Here is a tiny trained network, its code and every weight. The questions are about switching its units off for an input and a target symbol, where a switched-off unit gives its printed mean instead of its output.

import numpy as np


def w(rows, s, z=0):
    codes = np.array(rows[::2]) - 128.0
    scale = np.full(codes.shape[1], s)
    scale[-1] = z or s
    return codes * scale


def norm(h):
    return h / np.sqrt((h * h).mean(-1, keepdims=True) + 1e-5)


def softmax(a):
    e = np.exp(a - a.max(-1, keepdims=True))
    return e / e.sum(-1, keepdims=True)


def log_softmax(a):
    a = a - a.max(-1, keepdims=True)
    return a - np.log(np.exp(a).sum(-1, keepdims=True))


def net(x, mask):
    ids = ['αζηθμτω'.index(c) for c in x.split()]
    T = len(ids)
    res = E[ids] + P[:T]
    u = 0
    for l in range(3):
        r = norm(res)
        for j in range(2):
            rows = slice(3 * j, 3 * j + 3)
            q, k, v = (r @ M[l][rows].T for M in (Q, K, V))
            z = softmax(np.where(np.tri(T) > 0, q @ k.T / 3**0.5, -1e9)) @ v
            o = O[l][rows]
            res = res + np.where(mask[u + j], z, o[:, -1]) @ o[:, :-1]
        u += 2
    return log_softmax(norm(res)[-1] @ U[:, :-1].T + U[:, -1])


Q, K, V, O = {}, {}, {}, {}
E = w([
[200,201,254],'α',
[33,128,112],'ζ',
[41,134,111],'η',
[49,144,107],'θ',
[118,175,168],'μ',
[91,57,126],'τ',
[50,140,97],'ω',
],0.0077)
P = w([
[119,136,254],'0',
[114,155,168],'1',
[97,144,136],'2',
[88,141,116],'3',
[82,144,97],'4',
[77,148,84],'5',
[72,155,67],'6',
[65,149,55],'7',
],0.006)
Q[0] = w([
[54,221,203],'0.h0',
[134,2,93],'0.h0',
[170,165,41],'0.h0',
[153,200,163],'0.h1',
[172,117,142],'0.h1',
[171,182,190],'0.h1',
],0.0054)
K[0] = w([
[254,136,186],'0.h0',
[125,86,2],'0.h0',
[132,221,70],'0.h0',
[140,128,123],'0.h1',
[173,151,161],'0.h1',
[212,88,59],'0.h1',
],0.0083)
V[0] = w([
[104,28,104],'0.h0',
[253,128,206],'0.h0',
[23,40,50],'0.h0',
[131,124,155],'0.h1',
[112,185,91],'0.h1',
[135,148,158],'0.h1',
],0.005)
O[0] = w([
[123,254,178,28],'0.h0',
[58,136,86,173],'0.h0',
[145,175,180,4],'0.h0',
[122,178,145,148],'0.h1',
[140,113,161,149],'0.h1',
[70,166,76,165],'0.h1',
],0.0047,0.0043)
Q[1] = w([
[141,2,149],'1.h0',
[101,29,76],'1.h0',
[135,198,142],'1.h0',
[72,116,99],'1.h1',
[219,85,114],'1.h1',
[182,129,101],'1.h1',
],0.0093)
K[1] = w([
[104,48,254],'1.h0',
[74,113,180],'1.h0',
[144,150,76],'1.h0',
[177,141,151],'1.h1',
[17,121,42],'1.h1',
[97,176,117],'1.h1',
],0.0093)
V[1] = w([
[82,134,82],'1.h0',
[163,254,103],'1.h0',
[130,144,100],'1.h0',
[81,92,74],'1.h1',
[195,116,132],'1.h1',
[153,138,160],'1.h1',
],0.0069)
O[1] = w([
[150,92,101,211],'1.h0',
[130,56,146,75],'1.h0',
[140,97,130,98],'1.h0',
[112,167,254,28],'1.h1',
[83,73,111,3],'1.h1',
[129,153,41,183],'1.h1',
],0.0057,0.0027)
Q[2] = w([
[111,111,98],'2.h0',
[126,108,152],'2.h0',
[164,166,225],'2.h0',
[166,104,249],'2.h1',
[95,130,49],'2.h1',
[150,49,203],'2.h1',
],0.014)
K[2] = w([
[112,164,90],'2.h0',
[132,129,153],'2.h0',
[83,73,166],'2.h0',
[150,125,251],'2.h1',
[116,126,77],'2.h1',
[95,105,238],'2.h1',
],0.017)
V[2] = w([
[254,132,23],'2.h0',
[127,21,166],'2.h0',
[204,235,82],'2.h0',
[146,146,203],'2.h1',
[64,235,71],'2.h1',
[250,158,126],'2.h1',
],0.0049)
O[2] = w([
[239,142,191,63],'2.h0',
[123,8,93,44],'2.h0',
[119,191,190,165],'2.h0',
[123,132,31,85],'2.h1',
[254,40,197,255],'2.h1',
[44,83,96,50],'2.h1',
],0.005,0.0055)
U = w([
[126,72,62,48],'α',
[112,60,94,41],'ζ',
[32,228,159,252],'η',
[105,63,109,12],'θ',
[254,77,36,61],'μ',
[224,180,212,192],'τ',
[122,77,75,51],'ω',
],0.0099,0.003)

Each question gives the input, a string of symbols that net reads in full, and the target symbol t.
The units are the heads (3 rows each of Q, K, V and O). Each row of codes is followed by its name. A weight is (code - 128) times the scale printed after its matrix; where a second scale follows, it is the last column's (O and U).
mask holds one flag per head, layer by layer. A switched-off head (its flag False) gives its mean, the last column of its rows in O, instead of its output. The means were averaged over made-up inputs and are rounded, as every weight is.
A unit's drop is (log p(t) with every unit on - log p(t) with that unit switched off) / (log p(t) with every unit on - log p(t) with every unit switched off).
The circuit of an input: a set's keep is (log p(t) with only the set's units on - log p(t) with every unit switched off) / (log p(t) with every unit on - log p(t) with every unit switched off). Starting from all 6 units, units are removed one at a time, each time the one whose removal leaves the highest keep (on an exact tie, the one counted first), for as long as the keep stays at least 0.8.
units of the circuit, in order: the units of the circuit, biggest drop first
unit that matters most: the unit with the biggest drop
heads that matter: for each layer, one digit per head in row order, 1 if its drop is at least 0.15 and else 0, layers parted by /
drop when u is switched off: that unit's drop, to one decimal
input ω θ θ μ μ ω θ, target τ: units of the circuit, in order -> (0.h0, 2.h1)
input α η ω ω ω η μ μ, target μ: heads that matter -> 00 / 01 / 10
input η ζ α μ ω μ μ τ, target τ: units of the circuit, in order -> (0.h0, 2.h1)
input μ α μ μ μ, target μ: units of the circuit, in order -> (2.h0, 1.h1)
input θ θ μ μ μ α, target η: heads that matter -> 00 / 00 / 01
input θ θ μ, target η: units of the circuit, in order -> (1.h1, 2.h0)
input τ η μ, target η: units of the circuit, in order -> (2.h0, 0.h0)
input ω η μ θ η, target τ: heads that matter -> 10 / 00 / 01
input μ η μ ω ω μ, target τ: units of the circuit, in order -> (2.h1)
input ω η ζ μ μ μ θ ω, target τ: heads that matter -> 10 / 00 / 00
input α θ μ ω η θ τ θ, target μ: heads that matter -> 10 / 01 / 10
input μ μ η μ θ μ η, target τ: heads that matter -> 10 / 11 / 01
input α ω μ η μ μ ω, target μ: drop when 1.h0 is switched off -> 0.1
input μ θ α ω μ α θ, target τ: drop when 2.h1 is switched off -> 0.1
input ζ μ θ θ μ τ, target η: unit that matters most -> 1.h1
input τ α μ θ μ ω α τ, target τ: drop when 0.h0 is switched off -> 0.9
input ζ μ θ μ μ ζ, target τ: drop when 0.h1 is switched off -> 0.0
